Here is a tiny trained network, its code and every weight. The questions are about switching its units off for an input and a target symbol, where a switched-off unit gives its printed mean instead of its output.

import numpy as np


def w(rows, s, z=0):
    codes = np.array(rows[::2]) - 128.0
    scale = np.full(codes.shape[1], s)
    scale[-1] = z or s
    return codes * scale


def norm(h):
    return h / np.sqrt((h * h).mean(-1, keepdims=True) + 1e-5)


def f(y):
    return np.maximum(y, 0)


def softmax(a):
    e = np.exp(a - a.max(-1, keepdims=True))
    return e / e.sum(-1, keepdims=True)


def log_softmax(a):
    a = a - a.max(-1, keepdims=True)
    return a - np.log(np.exp(a).sum(-1, keepdims=True))


def net(x, mask):
    ids = ['ΛΠΦΩαβδεζηστψ'.index(c) for c in x.split()]
    T = len(ids)
    res = E[ids] + P[:T]
    r = norm(res)
    for j in range(3):
        rows = slice(3 * j, 3 * j + 3)
        q, k, v = (r @ M[0][rows].T for M in (Q, K, V))
        z = softmax(np.where(np.tri(T) > 0, q @ k.T / 3**0.5, -1e9)) @ v
        o = O[0][rows]
        res = res + np.where(mask[j], z, o[:, -1]) @ o[:, :-1]
    y = f(norm(res) @ A[0][:, :-1].T + A[0][:, -1])
    res = res + np.where(mask[3:11], y, B[0][:, -1]) @ B[0][:, :-1]
    return log_softmax(norm(res)[-1] @ U[:, :-1].T + U[:, -1])


Q, K, V, O, A, B = {}, {}, {}, {}, {}, {}
E = w([
[165,231,200,193,3,74],'Λ',
[147,194,169,143,3,132],'Π',
[111,206,230,145,11,137],'Φ',
[191,82,135,161,30,123],'Ω',
[179,88,208,89,65,60],'α',
[156,149,82,74,50,240],'β',
[147,97,49,42,63,185],'δ',
[218,187,135,177,104,160],'ε',
[158,80,29,112,123,89],'ζ',
[101,91,204,52,66,205],'η',
[150,59,241,201,254,142],'σ',
[137,207,84,99,138,142],'τ',
[66,137,116,52,143,99],'ψ',
],0.014)
P = w([
[58,227,110,191,83,56],'0',
[122,225,105,128,105,80],'1',
[173,226,109,91,136,85],'2',
[209,216,129,65,173,106],'3',
[236,213,145,54,191,126],'4',
[255,208,152,60,214,157],'5',
],0.0065)
Q[0] = w([
[98,113,122,164,119,163],'h0',
[133,128,115,103,115,134],'h0',
[179,154,135,129,136,153],'h0',
[170,200,168,37,77,110],'h1',
[175,187,99,155,91,131],'h1',
[62,133,191,162,211,79],'h1',
[49,92,7,133,163,132],'h2',
[94,146,131,193,159,181],'h2',
[211,243,105,146,149,100],'h2',
],0.015)
K[0] = w([
[128,124,129,124,110,143],'h0',
[150,125,150,106,132,143],'h0',
[134,115,138,140,154,146],'h0',
[122,136,121,98,252,171],'h1',
[115,75,143,96,173,154],'h1',
[112,153,80,103,56,115],'h1',
[95,185,109,126,57,74],'h2',
[124,112,174,152,67,78],'h2',
[150,97,119,109,203,109],'h2',
],0.019)
V[0] = w([
[115,145,124,135,96,108],'h0',
[110,164,166,97,110,103],'h0',
[91,88,145,191,206,126],'h0',
[88,90,190,70,90,163],'h1',
[139,132,126,76,156,47],'h1',
[123,85,167,138,147,165],'h1',
[115,79,69,144,151,173],'h2',
[40,114,160,85,181,64],'h2',
[182,9,131,168,106,80],'h2',
],0.015)
O[0] = w([
[79,105,113,175,151,143,184],'h0',
[109,72,86,167,106,160,194],'h0',
[237,113,187,65,165,204,1],'h0',
[145,85,206,109,121,23,87],'h1',
[187,122,34,183,205,69,148],'h1',
[1,128,115,102,120,70,65],'h1',
[89,241,68,73,75,104,12],'h2',
[178,123,58,170,175,29,41],'h2',
[47,236,225,232,143,113,147],'h2',
],0.01,0.0059)
A[0] = w([
[43,92,154,5,161,114,12],'n0',
[140,216,113,83,63,94,1],'n1',
[165,132,182,48,71,217,90],'n2',
[164,92,145,165,66,185,123],'n3',
[7,92,47,97,116,21,85],'n4',
[25,20,181,156,224,41,72],'n5',
[197,153,195,162,155,62,161],'n6',
[172,100,130,132,76,50,55],'n7',
],0.012,0.0058)
B[0] = w([
[116,47,239,106,84,38,138],'n0',
[188,135,5,145,154,161,142],'n1',
[151,151,167,154,202,107,172],'n2',
[141,181,128,43,159,82,199],'n3',
[158,217,195,136,149,27,163],'n4',
[49,125,16,159,216,226,172],'n5',
[118,52,146,107,101,160,254],'n6',
[65,157,68,129,109,56,158],'n7',
],0.014,0.0096)
U = w([
[190,112,137,192,51,126,2],'Λ',
[176,113,61,109,88,210,179],'Π',
[95,145,170,178,80,157,175],'Φ',
[131,48,134,106,38,152,129],'Ω',
[46,94,74,69,143,178,122],'α',
[136,181,69,169,156,163,114],'β',
[86,129,142,3,107,136,67],'δ',
[185,113,185,137,136,123,139],'ε',
[154,178,123,94,84,82,181],'ζ',
[64,95,150,118,163,61,68],'η',
[104,86,119,196,215,179,108],'σ',
[87,173,95,33,143,229,104],'τ',
[183,87,90,158,161,80,162],'ψ',
],0.018,0.0051)

Each question gives the input, a string of symbols that net reads in full, and the target symbol t.
The units are the heads (3 rows each of Q, K, V and O) and the neurons (one row each of A and B). Each row of codes is followed by its name. A weight is (code - 128) times the scale printed after its matrix; where a second scale follows, it is the last column's (O, A, B and U).
mask holds one flag per unit, heads first, then neurons. A switched-off unit (its flag False) gives its mean, the last column of its rows in O or B, instead of its output. The means were averaged over made-up inputs and are rounded, as every weight is.
A unit's drop is (log p(t) with every unit on - log p(t) with that unit switched off) / (log p(t) with every unit on - log p(t) with every unit switched off).
most important unit: the unit with the biggest drop
k most important neurons: the k neurons with the biggest drops, biggest first
heads that matter: for each layer, one digit per head in row order, 1 if its drop is at least 0.15 and else 0, layers parted by /
drop of u: that unit's drop, to one decimal
input ψ δ Ω Ω α, target σ: most important unit -> h0
input Ω ψ Π Ω, target ψ: heads that matter -> 010
input τ Ω Λ, target Π: heads that matter -> 011
input Φ Φ Ω Φ ψ Ω, target ψ: heads that matter -> 000
input Π Ω Ω Ω σ η, target η: heads that matter -> 010
input Φ Ω Ω α η Ω, target η: heads that matter -> 010
input Π Π Ω Π η, target η: heads that matter -> 000
input Φ Ω Π σ δ, target δ: 2 most important neurons -> [n0; n4]
input Ω σ Ω σ Ω, target ε: 2 most important neurons -> [n2; n5]
input δ δ Π, target ζ: heads that matter -> 101
input σ δ Ω Π β, target β: heads that matter -> 111
input Ω ψ β, target ψ: heads that matter -> 000
input Π Ω ε Φ ε α, target τ: heads that matter -> 010
input ψ ζ δ, target ψ: most important unit -> h1
input Ω Π ε Ω σ α, target α: drop of h2 -> 0.8
input Ω Φ Π ε, target τ: drop of h1 -> 0.1
input Ω δ σ σ Λ, target ε: drop of n5 -> 0.5
